Here is a tiny trained network, its code and every weight. The questions are about switching its units off for an input and a class, where a switched-off unit gives its printed mean instead of its output.

import numpy as np


def w(rows, s, z=0):
    codes = np.array(rows[::2]) - 128.0
    scale = np.full(codes.shape[1], s)
    scale[-1] = z or s
    return codes * scale


def norm(h):
    return h / np.sqrt((h * h).mean(-1, keepdims=True) + 1e-5)


def f(y):
    return y / 2 * (1 + np.tanh(0.7978845608 * (y + 0.044715 * y**3)))


def log_softmax(a):
    a = a - a.max(-1, keepdims=True)
    return a - np.log(np.exp(a).sum(-1, keepdims=True))


def net(x, mask):
    res = np.array(x, float).reshape(1, 5) / 4 @ E
    u = 0
    for l in range(4):
        y = f(norm(res) @ A[l][:, :-1].T + A[l][:, -1])
        res = res + np.where(mask[u : u + 6], y, B[l][:, -1]) @ B[l][:, :-1]
        u += 6
    return log_softmax(norm(res)[-1] @ U[:, :-1].T + U[:, -1])


A, B = {}, {}
E = w([
[67,133,154],'x0',
[158,31,252],'x1',
[167,121,11],'x2',
[232,112,134],'x3',
[160,245,138],'x4',
],0.0027)
A[0] = w([
[85,201,123,73],'0.n0',
[182,141,247,40],'0.n1',
[129,97,192,210],'0.n2',
[164,92,136,157],'0.n3',
[110,91,167,250],'0.n4',
[52,69,137,71],'0.n5',
],0.013,0.0017)
B[0] = w([
[80,149,171,210],'0.n0',
[129,251,84,254],'0.n1',
[120,143,49,206],'0.n2',
[156,120,88,161],'0.n3',
[103,94,73,189],'0.n4',
[67,62,103,198],'0.n5',
],0.021,0.0044)
A[1] = w([
[45,157,118,164],'1.n0',
[113,149,255,162],'1.n1',
[133,122,176,7],'1.n2',
[143,148,76,193],'1.n3',
[243,97,184,104],'1.n4',
[148,143,81,189],'1.n5',
],0.0086,0.0017)
B[1] = w([
[137,166,216,255],'1.n0',
[24,255,209,222],'1.n1',
[37,186,63,99],'1.n2',
[212,120,153,212],'1.n3',
[207,154,211,140],'1.n4',
[206,117,147,199],'1.n5',
],0.0094,0.0031)
A[2] = w([
[138,106,171,105],'2.n0',
[133,132,129,106],'2.n1',
[131,127,125,117],'2.n2',
[133,131,132,107],'2.n3',
[132,128,132,2],'2.n4',
[85,132,255,114],'2.n5',
],0.0063,0.005)
B[2] = w([
[133,134,128,80],'2.n0',
[124,130,126,97],'2.n1',
[128,127,132,110],'2.n2',
[124,131,126,97],'2.n3',
[78,151,8,17],'2.n4',
[113,115,196,253],'2.n5',
],0.013,0.0015)
A[3] = w([
[246,135,254,134],'3.n0',
[107,226,36,81],'3.n1',
[118,89,103,116],'3.n2',
[138,149,130,1],'3.n3',
[189,89,41,158],'3.n4',
[142,100,163,101],'3.n5',
],0.0077,0.003)
B[3] = w([
[124,42,254,251],'3.n0',
[254,220,101,239],'3.n1',
[82,139,147,125],'3.n2',
[120,124,15,88],'3.n3',
[174,109,248,231],'3.n4',
[135,132,139,112],'3.n5',
],0.0086,0.0028)
U = w([
[36,130,228,167],'0',
[75,200,229,154],'1',
[69,14,45,134],'2',
[210,49,138,3],'3',
[162,248,26,168],'4',
[71,23,98,60],'5',
[229,178,93,134],'6',
[247,38,247,118],'7',
],0.011,0.0058)

Each question gives the input, the list of numbers given to net, and the class t.
The units are the neurons (one row each of A and B). Each row of codes is followed by its name. A weight is (code - 128) times the scale printed after its matrix; where a second scale follows, it is the last column's (A, B and U).
mask holds one flag per neuron, layer by layer. A switched-off neuron (its flag False) gives its mean, the last column of its row in B, instead of its output. The means were averaged over made-up inputs and are rounded, as every weight is.
A unit's drop is (log p(t) with every unit on - log p(t) with that unit switched off) / (log p(t) with every unit on - log p(t) with every unit switched off).
The circuit of an input: a set's keep is (log p(t) with only the set's units on - log p(t) with every unit switched off) / (log p(t) with every unit on - log p(t) with every unit switched off). Starting from the 12 units with the biggest drops (on a tie, the unit counted first), units are removed one at a time, each time the one whose removal leaves the highest keep (on an exact tie, the one counted first), for as long as the keep stays at least 0.8.
units of the circuit, in order: the units of the circuit, biggest drop first
top k neurons: the k neurons with the biggest drops, biggest first
k most important neurons of layer l: the k neurons of layer l with the biggest drops, biggest first
drop of u: that unit's drop, to one decimal
input [-7,-3,8,-3,-1], class 7: units of the circuit, in order	(0.n1)
input [-3,-3,1,-4,-5], class 5: units of the circuit, in order	(0.n1 0.n5)
input [-4,-8,8,-7,-1], class 0: top 3 neurons	(0.n2 0.n1 0.n3)
input [-4,-6,8,-1,8], class 1: units of the circuit, in order	(0.n2 0.n1)
input [4,-4,0,5,3], class 0: units of the circuit, in order	(0.n1 3.n1)
input [-6,6,7,3,8], class 7: units of the circuit, in order	(0.n2 1.n1)
input [-2,-7,-7,5,1], class 0: units of the circuit, in order	(0.n1 0.n0)
input [8,-7,7,-5,-6], class 0: 3 most important neurons of layer 0	(0.n1 0.n2 0.n4)
input [8,-5,7,8,7], class 1: top 2 neurons	(0.n2 0.n4)
input [-6,8,4,-3,-1], class 4: top 3 neurons	(0.n2 0.n1 3.n0)
input [-5,-6,6,-5,4], class 1: top 2 neurons	(0.n1 0.n0)
input [3,-2,6,6,2], class 7: top 2 neurons	(0.n0 0.n1)
input [6,7,-1,-1,-4], class 2: top 2 neurons	(0.n5 0.n4)
input [-4,1,8,6,4], class 7: top neuron	(0.n1)
input [4,0,-3,5,-4], class 6: 2 most important neurons of layer 3	(3.n1 3.n4)
input [4,-5,5,-6,-8], class 2: 2 most important neurons of layer 0	(0.n5 0.n1)
input [8,-3,7,4,-3], class 7: drop of 0.n1	0.1
input [-6,6,-5,7,5], class 4: drop of 0.n1	0.4
input [-4,6,-3,-8,-6], class 5: drop of 0.n5	0.2
input [-1,-2,3,7,-3], class 7: drop of 0.n1	0.1
input [3,8,-4,8,-8], class 6: most important neuron of layer 0	(0.n1)
input [1,1,-4,2,-4], class 6: 2 most important neurons of layer 0	(0.n1 0.n0)
